Here is a tiny trained network, its code and every weight. The questions are about switching its units off for an input and a class, where a switched-off unit gives its printed mean instead of its output.

import numpy as np


def w(rows, s, z=0):
    codes = np.array(rows[::2]) - 128.0
    scale = np.full(codes.shape[1], s)
    scale[-1] = z or s
    return codes * scale


def f(y):
    return np.maximum(y, 0)


def log_softmax(a):
    a = a - a.max(-1, keepdims=True)
    return a - np.log(np.exp(a).sum(-1, keepdims=True))


def net(x, mask):
    res = np.array(x, float).reshape(1, 4) / 4 @ E
    y = f(res @ A[0][:, :-1].T + A[0][:, -1])
    res = res + np.where(mask, y, B[0][:, -1]) @ B[0][:, :-1]
    return log_softmax(res[-1] @ U[:, :-1].T + U[:, -1])


A, B = {}, {}
E = w([
[157,174,143,197,138,107,211,114],'x0',
[77,106,182,176,68,72,158,48],'x1',
[207,124,87,124,131,68,166,116],'x2',
[144,255,110,133,173,130,68,52],'x3',
],0.0084)
A[0] = w([
[144,176,103,116,102,26,64,16,140],'N0',
[145,204,159,209,166,115,174,95,141],'N1',
[57,13,175,63,46,144,116,159,153],'N2',
[165,154,82,113,199,127,116,116,156],'N3',
[181,128,75,74,195,188,118,227,253],'N4',
[105,165,175,198,125,139,158,112,117],'N5',
[34,66,206,113,67,156,115,130,136],'N6',
[123,164,98,91,159,169,78,138,169],'N7',
[188,72,135,180,70,2,245,127,149],'N8',
],0.0072,0.0057)
B[0] = w([
[154,170,66,88,176,35,102,33,203],'N0',
[79,216,164,160,101,165,62,78,198],'N1',
[57,127,145,187,33,188,41,148,210],'N2',
[134,181,110,95,174,206,34,99,185],'N3',
[144,111,49,71,135,147,75,170,254],'N4',
[76,116,154,141,72,167,81,121,164],'N5',
[59,135,158,204,16,120,132,122,189],'N6',
[159,117,55,76,164,94,102,113,184],'N7',
[108,29,58,224,38,1,227,86,230],'N8',
],0.0074,0.0099)
U = w([
[205,94,116,130,148,87,226,157,51],'0',
[216,164,86,12,254,132,91,118,145],'1',
[134,75,92,101,98,161,97,221,222],'2',
[200,94,251,103,182,122,158,152,1],'3',
[106,123,139,165,99,43,159,72,181],'4',
[92,169,240,167,94,217,95,119,78],'5',
],0.0083,0.0035)

Each question gives the input, the list of numbers given to net, and the class t.
The units are the neurons (one row each of A and B). Each row of codes is followed by its name. A weight is (code - 128) times the scale printed after its matrix; where a second scale follows, it is the last column's (A, B and U).
mask holds one flag per neuron, in row order. A switched-off neuron (its flag False) gives its mean, the last column of its row in B, instead of its output. The means were averaged over made-up inputs and are rounded, as every weight is.
A unit's drop is (log p(t) with every unit on - log p(t) with that unit switched off) / (log p(t) with every unit on - log p(t) with every unit switched off).
The circuit of an input: a set's keep is (log p(t) with only the set's units on - log p(t) with every unit switched off) / (log p(t) with every unit on - log p(t) with every unit switched off). Starting from all 9 units, units are removed one at a time, each time the one whose removal leaves the highest keep (on an exact tie, the one counted first), for as long as the keep stays at least 0.8.
circuit, biggest first: the units of the circuit, biggest drop first
k most important neurons: the k neurons with the biggest drops, biggest first
drop when u is switched off: that unit's drop, to one decimal
input [8,-5,3,2], class 1: circuit, biggest first -> (N6; N3)
input [6,-4,-2,3], class 1: circuit, biggest first -> (N2; N8)
input [2,-4,-1,0], class 1: 3 most important neurons -> (N8; N2; N6)
input [8,2,-3,8], class 5: circuit, biggest first -> (N1)
input [-3,2,-2,-6], class 5: 3 most important neurons -> (N2; N6; N4)
input [4,1,-5,-4], class 5: circuit, biggest first -> (N0; N2; N4)
input [5,-6,3,-1], class 1: circuit, biggest first -> (N2; N6)
input [4,-4,5,-7], class 0: circuit, biggest first -> (N8; N1; N6)
input [-8,5,-2,-5], class 5: circuit, biggest first -> (N2; N6)
input [-7,7,3,6], class 1: circuit, biggest first -> (N8; N0)
input [3,-2,1,2], class 1: 3 most important neurons -> (N8; N2; N6)
input [-4,8,-3,-6], class 5: 2 most important neurons -> (N2; N0)
input [1,1,-4,-5], class 5: drop when N1 is switched off -> -0.1
input [-7,8,-3,0], class 5: drop when N8 is switched off -> 0.4
input [-1,8,-7,-8], class 5: drop when N2 is switched off -> 1.4
input [-6,-4,8,-1], class 1: drop when N6 is switched off -> 0.1
input [-4,3,4,6], class 1: most important neuron -> (N8)
